Here is a tiny trained network, its code and every weight. The questions are about switching its units off for an input and a class, where a switched-off unit gives its printed mean instead of its output.

import numpy as np


def w(rows, s, z=0):
    codes = np.array(rows[::2]) - 128.0
    scale = np.full(codes.shape[1], s)
    scale[-1] = z or s
    return codes * scale


def f(y):
    return np.maximum(y, 0)


def log_softmax(a):
    a = a - a.max(-1, keepdims=True)
    return a - np.log(np.exp(a).sum(-1, keepdims=True))


def net(x, mask):
    res = np.array(x, float).reshape(1, 5) / 4 @ E
    y = f(res @ A[0][:, :-1].T + A[0][:, -1])
    res = res + np.where(mask, y, B[0][:, -1]) @ B[0][:, :-1]
    return log_softmax(res[-1] @ U[:, :-1].T + U[:, -1])


A, B = {}, {}
E = w([
[115,19,106,2,168,119,220,123,145],'x0',
[87,223,110,62,15,35,121,91,181],'x1',
[45,129,165,69,150,211,24,66,62],'x2',
[180,76,64,145,17,142,127,30,42],'x3',
[239,164,45,76,195,115,53,103,163],'x4',
],0.0099)
A[0] = w([
[160,166,133,72,175,141,104,180,184,145],'n1',
[160,148,90,221,67,150,102,78,85,72],'n2',
[96,19,91,18,147,112,183,120,134,79],'n3',
[128,199,126,254,114,141,66,130,120,70],'n4',
[199,101,83,117,105,126,104,75,118,156],'n5',
[40,105,136,71,151,163,65,43,119,79],'n6',
[146,156,80,105,147,119,74,99,152,3],'n7',
[154,103,115,208,154,233,115,151,139,142],'n8',
[177,119,112,136,106,95,190,147,145,89],'n9',
[37,104,189,176,78,122,177,126,118,97],'n10',
[107,185,147,107,61,75,127,107,155,79],'n11',
[62,132,151,182,79,176,171,142,88,2],'n12',
[190,125,148,116,111,120,189,133,161,82],'n13',
[109,161,100,67,89,116,157,117,119,106],'n14',
[178,149,74,118,162,148,67,110,171,99],'n15',
[192,156,71,112,154,140,95,101,122,87],'n16',
[143,154,123,199,127,84,217,115,151,52],'n17',
[139,89,107,133,50,149,154,70,82,168],'n18',
[106,169,124,119,58,96,82,139,151,50],'n19',
[162,65,108,176,158,178,154,146,81,18],'n20',
[91,167,185,70,141,182,68,107,57,16],'n21',
[89,189,179,183,165,118,80,178,174,201],'n22',
[181,112,137,207,140,75,137,144,146,81],'n23',
[86,153,91,75,111,97,134,130,156,127],'n24',
[141,118,127,183,196,159,129,169,95,106],'n25',
],0.013,0.0035)
B[0] = w([
[83,129,172,162,150,117,165,178,118,199],'n1',
[132,176,177,150,168,165,204,163,168,232],'n2',
[129,231,63,92,129,158,198,56,142,251],'n3',
[145,212,18,47,135,134,155,3,183,238],'n4',
[88,148,198,173,145,150,133,168,127,200],'n5',
[160,131,154,123,89,86,78,129,226,224],'n6',
[99,129,115,127,127,95,112,146,105,175],'n7',
[164,123,95,100,121,148,68,171,88,217],'n8',
[124,108,136,111,100,96,107,138,193,193],'n9',
[83,160,93,185,176,68,101,173,81,221],'n10',
[143,65,130,84,140,176,82,182,76,223],'n11',
[81,129,78,162,121,88,117,140,104,196],'n12',
[176,124,147,146,85,98,102,92,163,179],'n13',
[142,101,97,120,159,172,127,171,104,191],'n14',
[94,158,96,162,135,88,117,158,92,194],'n15',
[61,149,107,150,140,69,99,154,102,188],'n16',
[169,124,163,129,99,87,94,123,160,198],'n17',
[131,153,180,174,117,153,164,160,125,225],'n18',
[168,84,78,91,146,185,85,170,90,202],'n19',
[176,105,131,112,167,166,83,166,91,205],'n20',
[175,95,167,122,76,94,91,140,189,212],'n21',
[112,158,181,171,134,188,201,136,158,217],'n22',
[142,87,123,122,73,107,104,142,162,186],'n23',
[152,86,132,120,154,196,119,179,91,196],'n24',
[153,79,122,93,125,152,134,184,99,201],'n25',
],0.012,0.018)
U = w([
[202,34,86,71,172,243,68,155,41,106],'0',
[137,208,42,68,142,165,194,31,155,136],'1',
[189,77,179,145,28,39,61,105,226,112],'2',
[14,139,76,217,168,2,94,140,34,116],'3',
[97,152,252,207,178,227,235,155,154,108],'4',
[116,131,156,153,151,162,154,135,121,249],'5',
[107,82,138,152,170,99,144,5,106,104],'6',
],0.0095,0.014)

Each question gives the input, the list of numbers given to net, and the class t.
The units are the neurons (one row each of A and B). Each row of codes is followed by its name. A weight is (code - 128) times the scale printed after its matrix; where a second scale follows, it is the last column's (A, B and U).
mask holds one flag per neuron, in row order. A switched-off neuron (its flag False) gives its mean, the last column of its row in B, instead of its output. The means were averaged over made-up inputs and are rounded, as every weight is.
A unit's drop is (log p(t) with every unit on - log p(t) with that unit switched off) / (log p(t) with every unit on - log p(t) with every unit switched off).
The circuit of an input: a set's keep is (log p(t) with only the set's units on - log p(t) with every unit switched off) / (log p(t) with every unit on - log p(t) with every unit switched off). Starting from the 12 units with the biggest drops (on a tie, the unit counted first), units are removed one at a time, each time the one whose removal leaves the highest keep (on an exact tie, the one counted first), for as long as the keep stays at least 0.8.
circuit, biggest first: the units of the circuit, biggest drop first
unit that matters most: the unit with the biggest drop
top k neurons: the k neurons with the biggest drops, biggest first
drop of u: that unit's drop, to one decimal
input [4,5,4,1,-5], class 0: unit that matters most => n4
input [-2,8,-8,-2,3], class 0: top 2 neurons => (n11 n19)
input [1,-2,-1,2,2], class 5: top 3 neurons => (n4 n11 n10)
input [8,-7,6,0,-1], class 1: top 2 neurons => (n3 n11)
input [-4,-7,-7,6,-6], class 0: top 2 neurons => (n20 n8)
input [-6,2,-2,-6,7], class 3: top 2 neurons => (n15 n3)
input [0,-6,7,2,-7], class 2: top 2 neurons => (n21 n6)
input [4,5,7,1,2], class 2: top 2 neurons => (n6 n21)
input [-4,-6,3,2,-7], class 3: top 3 neurons => (n10 n12 n11)
input [-1,3,-5,-8,7], class 4: top 4 neurons => (n22 n10 n1 n12)
input [-7,6,3,7,-6], class 1: top 3 neurons => (n4 n2 n22)
input [-2,-3,-3,8,7], class 4: top 2 neurons => (n2 n5)
input [8,-5,-3,4,7], class 1: drop of n3 => 2.2
input [-2,-2,-2,2,2], class 5: drop of n3 => 3.3
input [-4,8,6,-3,4], class 0: circuit, biggest first => (n19)
input [-2,5,6,2,8], class 3: drop of n16 => 0.4
